Below are the code and all the weights of a small trained network. Each question names an input and a target symbol and asks about switching units off, where a switched-off unit gives its printed mean instead of its output.

import numpy as np


def w(rows, s, z=0):
    codes = np.array(rows[::2]) - 128.0
    scale = np.full(codes.shape[1], s)
    scale[-1] = z or s
    return codes * scale


def f(y):
    return np.maximum(y, 0)


def softmax(a):
    e = np.exp(a - a.max(-1, keepdims=True))
    return e / e.sum(-1, keepdims=True)


def log_softmax(a):
    a = a - a.max(-1, keepdims=True)
    return a - np.log(np.exp(a).sum(-1, keepdims=True))


def net(x, mask):
    ids = ['ΔΛαβγεζημξπστφψω'.index(c) for c in x.split()]
    T = len(ids)
    res = E[ids] + P[:T]
    u = 0
    for l in range(2):
        q, k, v = (res @ M[l].T for M in (Q, K, V))
        z = softmax(np.where(np.tri(T) > 0, q @ k.T / 4**0.5, -1e9)) @ v
        res = res + np.where(mask[u], z, O[l][:, -1]) @ O[l][:, :-1]
        u += 1
        y = f(res @ A[l][:, :-1].T + A[l][:, -1])
        res = res + np.where(mask[u : u + 12], y, B[l][:, -1]) @ B[l][:, :-1]
        u += 12
    return log_softmax(res[-1] @ U[:, :-1].T + U[:, -1])


Q, K, V, O, A, B = {}, {}, {}, {}, {}, {}
E = w([
[213,103,140,155,99],'Δ',
[87,165,4,131,135],'Λ',
[22,108,47,137,179],'α',
[149,124,187,175,77],'β',
[131,207,112,99,66],'γ',
[166,159,77,197,155],'ε',
[13,192,125,128,170],'ζ',
[116,87,96,187,140],'η',
[129,32,215,30,151],'μ',
[85,86,130,180,87],'ξ',
[144,113,99,135,215],'π',
[62,147,194,98,100],'σ',
[95,184,192,162,49],'τ',
[167,79,104,203,159],'φ',
[68,174,106,106,230],'ψ',
[217,99,181,189,97],'ω',
],0.015)
P = w([
[184,46,9,48,21],'0',
[209,254,237,108,119],'1',
[192,230,208,119,116],'2',
[182,206,188,139,121],'3',
[178,195,178,147,121],'4',
[176,184,161,152,125],'5',
[173,175,151,157,131],'6',
[174,169,143,159,129],'7',
[173,162,135,164,134],'8',
[168,160,132,167,130],'9',
[163,154,129,167,133],'10',
[161,152,122,170,134],'11',
[158,144,118,173,139],'12',
[155,139,119,178,142],'13',
],0.0068)
Q[0] = w([
[147,7,213,80,130],'0.h0',
[75,1,131,139,107],'0.h0',
[98,251,137,69,222],'0.h0',
[185,50,188,140,52],'0.h0',
],0.0081)
K[0] = w([
[165,150,214,85,213],'0.h0',
[147,141,254,108,91],'0.h0',
[124,247,88,195,149],'0.h0',
[80,50,157,47,168],'0.h0',
],0.0069)
V[0] = w([
[142,56,166,138,223],'0.h0',
[152,147,171,2,78],'0.h0',
[75,87,93,55,239],'0.h0',
[138,223,169,140,205],'0.h0',
],0.0071)
O[0] = w([
[147,19,98,158,80,147],'0.h0',
[66,103,35,64,159,250],'0.h0',
[63,2,136,223,116,70],'0.h0',
[102,92,156,203,245,129],'0.h0',
],0.0069,0.0026)
A[0] = w([
[150,86,5,179,89,44],'0.n0',
[72,92,108,60,248,157],'0.n1',
[175,232,116,145,94,205],'0.n2',
[81,202,84,105,87,202],'0.n3',
[46,170,45,98,69,127],'0.n4',
[137,64,182,90,116,88],'0.n5',
[231,137,157,165,61,198],'0.n6',
[134,121,31,190,81,49],'0.n7',
[70,188,171,228,112,254],'0.n8',
[183,108,83,130,136,99],'0.n9',
[211,127,248,152,188,122],'0.n10',
[47,111,2,106,137,111],'0.n11',
],0.0089,0.0042)
B[0] = w([
[104,132,68,84,105,163],'0.n0',
[158,89,100,175,119,204],'0.n1',
[168,97,132,132,156,255],'0.n2',
[135,99,144,81,162,199],'0.n3',
[132,112,151,80,150,168],'0.n4',
[144,131,127,107,81,160],'0.n5',
[150,151,77,139,142,237],'0.n6',
[78,136,31,101,137,154],'0.n7',
[149,118,154,120,246,244],'0.n8',
[141,166,116,121,127,149],'0.n9',
[93,148,119,26,164,208],'0.n10',
[79,126,163,160,129,161],'0.n11',
],0.012,0.0076)
Q[1] = w([
[187,83,93,3,253],'1.h0',
[127,149,146,131,83],'1.h0',
[135,187,165,71,138],'1.h0',
[132,127,129,24,164],'1.h0',
],0.013)
K[1] = w([
[173,45,134,105,32],'1.h0',
[161,178,162,179,174],'1.h0',
[102,76,172,226,155],'1.h0',
[152,8,204,145,1],'1.h0',
],0.0097)
V[1] = w([
[63,88,213,112,142],'1.h0',
[107,157,154,37,148],'1.h0',
[181,118,72,88,86],'1.h0',
[255,136,202,113,144],'1.h0',
],0.013)
O[1] = w([
[48,34,124,133,122,105],'1.h0',
[167,54,92,42,169,186],'1.h0',
[200,145,167,70,85,254],'1.h0',
[70,190,128,7,137,124],'1.h0',
],0.012,0.024)
A[1] = w([
[168,199,103,108,37,74],'1.n0',
[145,98,118,144,230,54],'1.n1',
[133,230,161,122,105,105],'1.n2',
[130,158,112,204,174,254],'1.n3',
[37,129,136,238,199,57],'1.n4',
[134,53,104,159,155,39],'1.n5',
[91,68,226,68,105,222],'1.n6',
[115,136,141,254,101,138],'1.n7',
[21,188,123,57,132,152],'1.n8',
[118,227,165,144,59,39],'1.n9',
[159,56,109,119,88,85],'1.n10',
[153,98,172,159,101,227],'1.n11',
],0.0093,0.0075)
B[1] = w([
[59,132,147,144,177,240],'1.n0',
[15,160,159,107,95,200],'1.n1',
[59,138,141,174,86,222],'1.n2',
[77,113,133,58,53,172],'1.n3',
[195,190,17,154,106,143],'1.n4',
[164,140,125,168,235,188],'1.n5',
[156,148,146,219,87,251],'1.n6',
[88,75,191,79,118,173],'1.n7',
[109,97,33,238,113,227],'1.n8',
[124,1,126,159,163,167],'1.n9',
[56,184,193,81,137,218],'1.n10',
[123,128,38,128,76,209],'1.n11',
],0.0086,0.021)
U = w([
[61,63,135,157,133,54],'Δ',
[108,116,78,174,185,125],'Λ',
[125,177,186,135,165,138],'α',
[49,93,178,87,164,141],'β',
[82,115,63,173,65,87],'γ',
[79,174,188,32,130,20],'ε',
[201,145,138,45,135,119],'ζ',
[170,93,109,120,208,253],'η',
[192,56,82,158,148,162],'μ',
[136,172,135,243,121,70],'ξ',
[68,137,181,72,3,190],'π',
[77,255,75,100,58,171],'σ',
[223,165,74,150,97,229],'τ',
[189,113,10,112,139,117],'φ',
[56,87,103,23,97,68],'ψ',
[5,158,178,141,125,36],'ω',
],0.0057,0.0049)

Each question gives the input, a string of symbols that net reads in full, and the target symbol t.
The units are the heads (4 rows each of Q, K, V and O) and the neurons (one row each of A and B). Each row of codes is followed by its name. A weight is (code - 128) times the scale printed after its matrix; where a second scale follows, it is the last column's (O, A, B and U).
mask holds one flag per unit, layer by layer, with each layer's heads first. A switched-off unit (its flag False) gives its mean, the last column of its rows in O or B, instead of its output. The means were averaged over made-up inputs and are rounded, as every weight is.
A unit's drop is (log p(t) with every unit on - log p(t) with that unit switched off) / (log p(t) with every unit on - log p(t) with every unit switched off).
The circuit of an input: a set's keep is (log p(t) with only the set's units on - log p(t) with every unit switched off) / (log p(t) with every unit on - log p(t) with every unit switched off). Starting from the 12 units with the biggest drops (on a tie, the unit counted first), units are removed one at a time, each time the one whose removal leaves the highest keep (on an exact tie, the one counted first), for as long as the keep stays at least 0.8.
units of the circuit, in order: the units of the circuit, biggest drop first
most important unit: the unit with the biggest drop
k most important neurons: the k neurons with the biggest drops, biggest first
k most important neurons of layer l: the k neurons of layer l with the biggest drops, biggest first
input γ π π, target ψ: units of the circuit, in order	1.h0; 0.h0; 0.n4; 0.n3
input Λ μ ε φ φ π τ γ β α τ β μ, target η: 3 most important neurons	1.n5; 1.n10; 0.n1
input β β π ξ, target σ: units of the circuit, in order	1.h0; 0.h0; 1.n8
input β β α, target σ: units of the circuit, in order	1.h0; 0.h0; 1.n8
input μ β γ, target ζ: 2 most important neurons	0.n5; 1.n8
input β β γ β ψ Δ γ μ, target π: units of the circuit, in order	0.n5; 0.n8; 1.n5
input Δ φ ζ β ψ ψ τ φ γ, target ε: units of the circuit, in order	0.h0; 1.h0; 1.n0
input τ τ σ τ π γ Λ, target φ: most important unit	1.n8
input φ β π α, target ξ: units of the circuit, in order	1.h0; 0.n7; 0.n10
input ψ α ε η β η ξ φ ω π β ω β γ, target γ: 3 most important neurons	1.n4; 0.n11; 1.n3
input ω ε ε ζ π φ ε β ψ, target ω: 2 most important neurons of layer 0	0.n6; 0.n10
input σ ξ β π ψ μ ξ γ π γ π μ β β, target β: units of the circuit, in order	1.h0; 1.n11
input β β ζ γ Δ β ζ, target σ: units of the circuit, in order	1.h0; 0.h0; 1.n8
input β β Λ ε, target σ: most important unit	1.h0
input β β γ γ γ η β π η β τ, target σ: 4 most important neurons	1.n8; 1.n2; 0.n3; 0.n4
input φ φ π β β, target ξ: units of the circuit, in order	1.h0; 0.n7; 0.n8
input γ β β β β π ζ τ φ γ β, target ψ: 3 most important neurons	0.n4; 1.n1; 0.n3
input ε γ π β φ ψ, target α: 2 most important neurons	1.n2; 1.n0
input β ζ γ π γ, target σ: 4 most important neurons	1.n8; 1.n2; 0.n3; 0.n4
input β γ Λ, target σ: units of the circuit, in order	1.h0
input Δ π β τ γ β Λ ζ ψ Λ γ τ, target ε: 4 most important neurons	1.n2; 0.n8; 1.n0; 0.n0
input β ψ β π, target σ: units of the circuit, in order	1.h0; 0.h0; 0.n2; 1.n8
input π β π β μ α μ η, target π: 3 most important neurons	0.n10; 0.n3; 0.n8
